Here is a tiny trained network, its code and every weight. The questions are about switching its units off for an input and a target symbol, where a switched-off unit gives its printed mean instead of its output.

import numpy as np


def w(rows, s, z=0):
    codes = np.array(rows[::2]) - 128.0
    scale = np.full(codes.shape[1], s)
    scale[-1] = z or s
    return codes * scale


def norm(h):
    return h / np.sqrt((h * h).mean(-1, keepdims=True) + 1e-5)


def f(y):
    return y / 2 * (1 + np.tanh(0.7978845608 * (y + 0.044715 * y**3)))


def softmax(a):
    e = np.exp(a - a.max(-1, keepdims=True))
    return e / e.sum(-1, keepdims=True)


def log_softmax(a):
    a = a - a.max(-1, keepdims=True)
    return a - np.log(np.exp(a).sum(-1, keepdims=True))


def net(x, mask):
    ids = ['ΞΠΨαβγδζηθλσφ'.index(c) for c in x.split()]
    T = len(ids)
    res = E[ids] + P[:T]
    u = 0
    for l in range(2):
        q, k, v = (norm(res) @ M[l].T for M in (Q, K, V))
        z = softmax(np.where(np.tri(T) > 0, q @ k.T / 2**0.5, -1e9)) @ v
        res = res + np.where(mask[u], z, O[l][:, -1]) @ O[l][:, :-1]
        u += 1
        y = f(norm(res) @ A[l][:, :-1].T + A[l][:, -1])
        res = res + np.where(mask[u : u + 16], y, B[l][:, -1]) @ B[l][:, :-1]
        u += 16
    return log_softmax(norm(res)[-1] @ U[:, :-1].T + U[:, -1])


Q, K, V, O, A, B = {}, {}, {}, {}, {}, {}
E = w([
[201,166,215,113,154,172,84,99,172,78],'Ξ',
[138,98,147,250,115,115,95,125,98,71],'Π',
[68,135,75,215,72,153,158,162,161,136],'Ψ',
[154,111,34,129,74,154,177,160,176,156],'α',
[129,179,123,168,96,140,150,95,150,201],'β',
[180,160,149,108,155,105,96,118,165,121],'γ',
[59,112,100,74,129,80,121,136,168,150],'δ',
[78,107,140,137,173,61,76,158,123,62],'ζ',
[125,153,132,146,136,198,123,88,211,140],'η',
[141,113,207,42,150,81,90,138,131,153],'θ',
[136,131,187,58,164,160,128,187,170,112],'λ',
[177,155,121,65,67,67,159,67,121,139],'σ',
[106,19,141,102,81,118,149,114,141,80],'φ',
],0.019)
P = w([
[62,102,95,153,152,159,231,87,21,98],'0',
[129,55,196,210,92,102,101,208,207,204],'1',
[70,104,148,52,67,248,71,85,114,78],'2',
[133,113,189,182,99,108,123,179,203,205],'3',
[66,112,126,25,78,240,75,93,135,60],'4',
[134,148,181,164,123,101,142,169,210,198],'5',
[65,117,108,26,79,237,75,100,139,72],'6',
[128,178,165,154,136,100,148,161,205,194],'7',
[59,139,117,18,90,241,66,86,152,93],'8',
[127,202,154,146,139,93,151,159,208,185],'9',
[55,138,103,23,94,224,65,80,149,76],'10',
[137,224,143,134,145,98,145,150,203,184],'11',
],0.011)
Q[0] = w([
[223,147,124,201,254,31,161,137,225,193],'L0H0',
[127,130,181,79,185,228,120,83,135,131],'L0H0',
],0.0084)
K[0] = w([
[132,174,101,112,68,115,8,156,198,134],'L0H0',
[106,147,120,161,146,108,133,78,138,101],'L0H0',
],0.014)
V[0] = w([
[72,96,187,106,1,164,124,202,134,148],'L0H0',
[195,123,171,160,77,117,144,131,116,60],'L0H0',
],0.0067)
O[0] = w([
[152,179,131,94,129,168,107,80,58,171,249],'L0H0',
[110,229,195,111,87,113,253,146,126,59,73],'L0H0',
],0.012,0.0017)
A[0] = w([
[114,90,89,169,65,192,109,165,203,115,109],'L0N0',
[164,210,79,114,166,53,120,140,191,197,188],'L0N1',
[118,76,74,80,101,197,108,86,95,58,3],'L0N2',
[118,88,190,130,88,59,133,84,41,219,53],'L0N3',
[171,61,155,147,64,57,72,77,170,146,77],'L0N4',
[86,122,73,167,106,152,174,75,49,76,75],'L0N5',
[115,110,109,154,135,131,53,192,186,172,123],'L0N6',
[190,72,161,146,178,188,86,91,202,105,229],'L0N7',
[163,154,179,170,189,68,61,158,148,162,32],'L0N8',
[103,53,139,71,70,142,202,104,193,150,216],'L0N9',
[143,41,116,15,199,94,139,122,126,104,169],'L0N10',
[254,131,160,191,93,108,151,173,178,176,74],'L0N11',
[70,85,98,119,124,74,120,169,117,58,108],'L0N12',
[234,163,96,108,193,78,213,131,86,96,29],'L0N13',
[66,163,140,170,156,68,114,221,143,222,112],'L0N14',
[194,207,152,167,167,115,151,193,155,183,63],'L0N15',
],0.0091,0.0028)
B[0] = w([
[109,109,145,47,100,108,138,101,144,128,199],'L0N0',
[109,81,197,99,157,148,107,94,191,156,225],'L0N1',
[116,138,153,153,176,188,184,103,80,255,191],'L0N2',
[142,80,201,134,87,97,129,136,125,117,168],'L0N3',
[91,105,124,139,100,149,166,189,208,72,169],'L0N4',
[148,182,130,113,128,101,73,116,170,131,140],'L0N5',
[104,61,209,157,119,125,149,142,134,140,205],'L0N6',
[88,124,111,137,56,29,137,164,128,126,254],'L0N7',
[81,173,217,127,156,149,134,144,100,66,195],'L0N8',
[155,141,144,191,112,74,81,181,135,28,237],'L0N9',
[96,131,71,140,83,189,156,82,148,159,223],'L0N10',
[182,122,144,183,100,174,164,155,175,151,198],'L0N11',
[172,193,139,88,117,100,95,153,160,136,156],'L0N12',
[78,119,75,36,140,95,155,141,75,189,126],'L0N13',
[94,26,161,149,160,146,103,142,99,165,201],'L0N14',
[127,113,169,137,123,189,118,156,166,172,212],'L0N15',
],0.01,0.0078)
Q[1] = w([
[67,161,135,129,146,137,115,144,69,51],'L1H0',
[249,86,159,212,193,62,148,192,151,152],'L1H0',
],0.012)
K[1] = w([
[106,162,127,157,146,115,108,196,1,84],'L1H0',
[123,135,206,70,51,210,74,183,243,168],'L1H0',
],0.009)
V[1] = w([
[120,150,43,75,187,130,113,219,119,154],'L1H0',
[143,187,116,193,143,62,1,90,120,168],'L1H0',
],0.0091)
O[1] = w([
[123,93,211,177,43,253,76,222,109,105,1],'L1H0',
[130,185,187,166,113,35,233,167,231,212,61],'L1H0',
],0.014,0.0078)
A[1] = w([
[121,131,66,174,149,99,165,109,41,165,166],'L1N0',
[119,106,107,81,134,156,102,113,31,184,91],'L1N1',
[82,106,97,93,183,92,179,79,160,110,114],'L1N2',
[89,69,64,186,113,166,144,109,125,205,2],'L1N3',
[72,158,152,110,120,93,180,90,161,178,153],'L1N4',
[117,109,79,92,165,125,115,122,44,93,104],'L1N5',
[75,129,149,160,136,111,179,184,144,198,125],'L1N6',
[148,120,135,152,81,197,92,152,32,102,153],'L1N7',
[143,102,86,91,191,110,136,49,118,84,77],'L1N8',
[71,65,114,163,105,137,151,181,127,163,77],'L1N9',
[142,127,184,177,114,108,88,153,116,184,128],'L1N10',
[167,54,95,127,121,155,78,94,126,125,136],'L1N11',
[160,75,164,246,175,94,119,83,97,85,119],'L1N12',
[83,92,120,102,171,136,104,198,14,86,92],'L1N13',
[79,209,99,100,60,147,120,137,125,106,129],'L1N14',
[182,107,175,90,156,162,89,94,160,150,137],'L1N15',
],0.014,0.0085)
B[1] = w([
[131,87,172,74,73,164,123,141,165,134,147],'L1N0',
[37,99,92,79,130,153,132,157,153,116,173],'L1N1',
[154,137,126,134,84,182,87,125,165,112,216],'L1N2',
[54,252,184,117,131,113,101,163,95,128,139],'L1N3',
[110,132,143,143,143,170,134,111,88,113,246],'L1N4',
[93,105,166,208,156,99,120,139,127,146,173],'L1N5',
[134,112,93,145,165,151,102,110,115,125,204],'L1N6',
[189,157,98,74,159,163,151,158,131,133,182],'L1N7',
[157,124,155,158,182,99,73,144,119,177,169],'L1N8',
[171,188,134,131,132,118,86,124,143,127,153],'L1N9',
[144,104,84,138,123,122,129,136,109,104,180],'L1N10',
[96,122,114,152,153,99,187,113,162,156,192],'L1N11',
[185,135,107,125,70,125,132,177,91,137,162],'L1N12',
[156,155,102,145,183,117,128,90,136,96,171],'L1N13',
[157,86,169,127,132,101,147,126,63,136,164],'L1N14',
[96,156,119,107,144,154,158,113,127,123,231],'L1N15',
],0.018,0.012)
U = w([
[142,151,167,186,243,59,107,113,65,79,79],'Ξ',
[133,242,186,164,141,127,205,82,116,18,26],'Π',
[116,124,140,243,141,166,193,72,16,215,62],'Ψ',
[201,152,141,103,79,188,112,185,100,208,199],'α',
[106,122,120,126,142,48,254,127,192,204,160],'β',
[95,116,117,89,93,73,134,159,194,53,214],'γ',
[37,229,146,129,87,120,80,169,81,163,156],'δ',
[134,109,235,244,161,165,150,234,201,125,49],'ζ',
[110,122,70,191,54,211,90,17,128,76,1],'η',
[76,19,98,157,135,75,63,118,119,225,137],'θ',
[108,116,38,82,185,163,179,137,100,87,210],'λ',
[98,77,219,94,86,119,196,85,32,136,177],'σ',
[216,178,132,37,151,90,86,47,140,177,88],'φ',
],0.0093,0.0049)

Each question gives the input, a string of symbols that net reads in full, and the target symbol t.
The units are the heads (2 rows each of Q, K, V and O) and the neurons (one row each of A and B). Each row of codes is followed by its name. A weight is (code - 128) times the scale printed after its matrix; where a second scale follows, it is the last column's (O, A, B and U).
mask holds one flag per unit, layer by layer, with each layer's heads first. A switched-off unit (its flag False) gives its mean, the last column of its rows in O or B, instead of its output. The means were averaged over made-up inputs and are rounded, as every weight is.
A unit's drop is (log p(t) with every unit on - log p(t) with that unit switched off) / (log p(t) with every unit on - log p(t) with every unit switched off).
The circuit of an input: a set's keep is (log p(t) with only the set's units on - log p(t) with every unit switched off) / (log p(t) with every unit on - log p(t) with every unit switched off). Starting from the 12 units with the biggest drops (on a tie, the unit counted first), units are removed one at a time, each time the one whose removal leaves the highest keep (on an exact tie, the one counted first), for as long as the keep stays at least 0.8.
units of the circuit, in order: the units of the circuit, biggest drop first
unit that matters most: the unit with the biggest drop
k most important neurons: the k neurons with the biggest drops, biggest first
k most important neurons of layer l: the k neurons of layer l with the biggest drops, biggest first
drop when u is switched off: that unit's drop, to one decimal
input δ α γ η ζ λ σ φ η, target δ: units of the circuit, in order	(L0H0 L1N3 L0N7)
input φ λ θ η θ Ψ Π, target φ: 2 most important neurons	(L0N5 L0N9)
input β β θ η θ γ γ α σ γ φ Π, target α: units of the circuit, in order	(L1N12)
input β β η, target β: units of the circuit, in order	(L1H0 L0N5)
input σ α Ψ η λ Ξ λ, target σ: 2 most important neurons	(L0N13 L0N5)
input γ β φ δ ζ, target γ: units of the circuit, in order	(L0H0 L0N12)
input α γ Π, target α: 2 most important neurons	(L0N5 L1N7)
input δ δ γ θ α α Ξ θ δ φ θ, target δ: 2 most important neurons	(L0N10 L1N3)
input θ γ θ θ η, target θ: 2 most important neurons of layer 0	(L0N10 L0N3)
input δ Ψ φ α γ λ η φ φ Ψ β Ξ, target Π: units of the circuit, in order	(L0N7 L1N8)
input β λ δ δ λ γ α α θ Ξ, target Π: 2 most important neurons	(L0N9 L1N1)
input θ λ β λ γ, target θ: 2 most important neurons	(L0N3 L1N8)
input λ λ λ θ φ θ β, target λ: 2 most important neurons	(L1N7 L1N1)
input Ψ σ θ λ η δ η θ Ψ φ φ, target Ψ: unit that matters most	L0N5
input θ α λ λ θ δ Ξ, target θ: 2 most important neurons	(L0N3 L1N8)
input η α Ξ φ θ η θ δ φ, target η: 4 most important neurons of layer 0	(L0N2 L0N9 L0N10 L0N0)
input γ σ α θ, target σ: 2 most important neurons of layer 0	(L0N3 L0N8)
input η θ Ψ δ θ ζ Π θ γ β θ φ, target γ: 3 most important neurons	(L0N9 L0N4 L1N4)
input η η Ψ ζ Ξ, target η: 2 most important neurons	(L0N7 L1N2)
input Ψ θ δ Ψ δ λ η, target Ψ: 2 most important neurons of layer 1	(L1N4 L1N6)
input Ξ ζ λ, target Ξ: most important neuron of layer 1	(L1N5)
input λ η η Ψ φ δ λ δ ζ β Ξ, target λ: 2 most important neurons	(L1N7 L1N1)
input Ξ Ξ α φ λ θ, target σ: 2 most important neurons	(L0N3 L0N9)
input η φ σ η γ, target η: 2 most important neurons of layer 0	(L0N0 L0N7)
input Ψ λ Ψ θ Π θ η θ λ Ψ γ, target Ψ: 2 most important neurons	(L0N5 L1N4)
input β ζ θ, target β: 2 most important neurons	(L0N5 L0N10)
input λ η β θ β σ β γ, target ζ: most important neuron	(L0N8)
input Ξ λ λ δ β γ β Ξ θ, target Ξ: drop when L0H0 is switched off	1.6
input λ γ σ ζ λ φ, target γ: drop when L0N4 is switched off	0.4
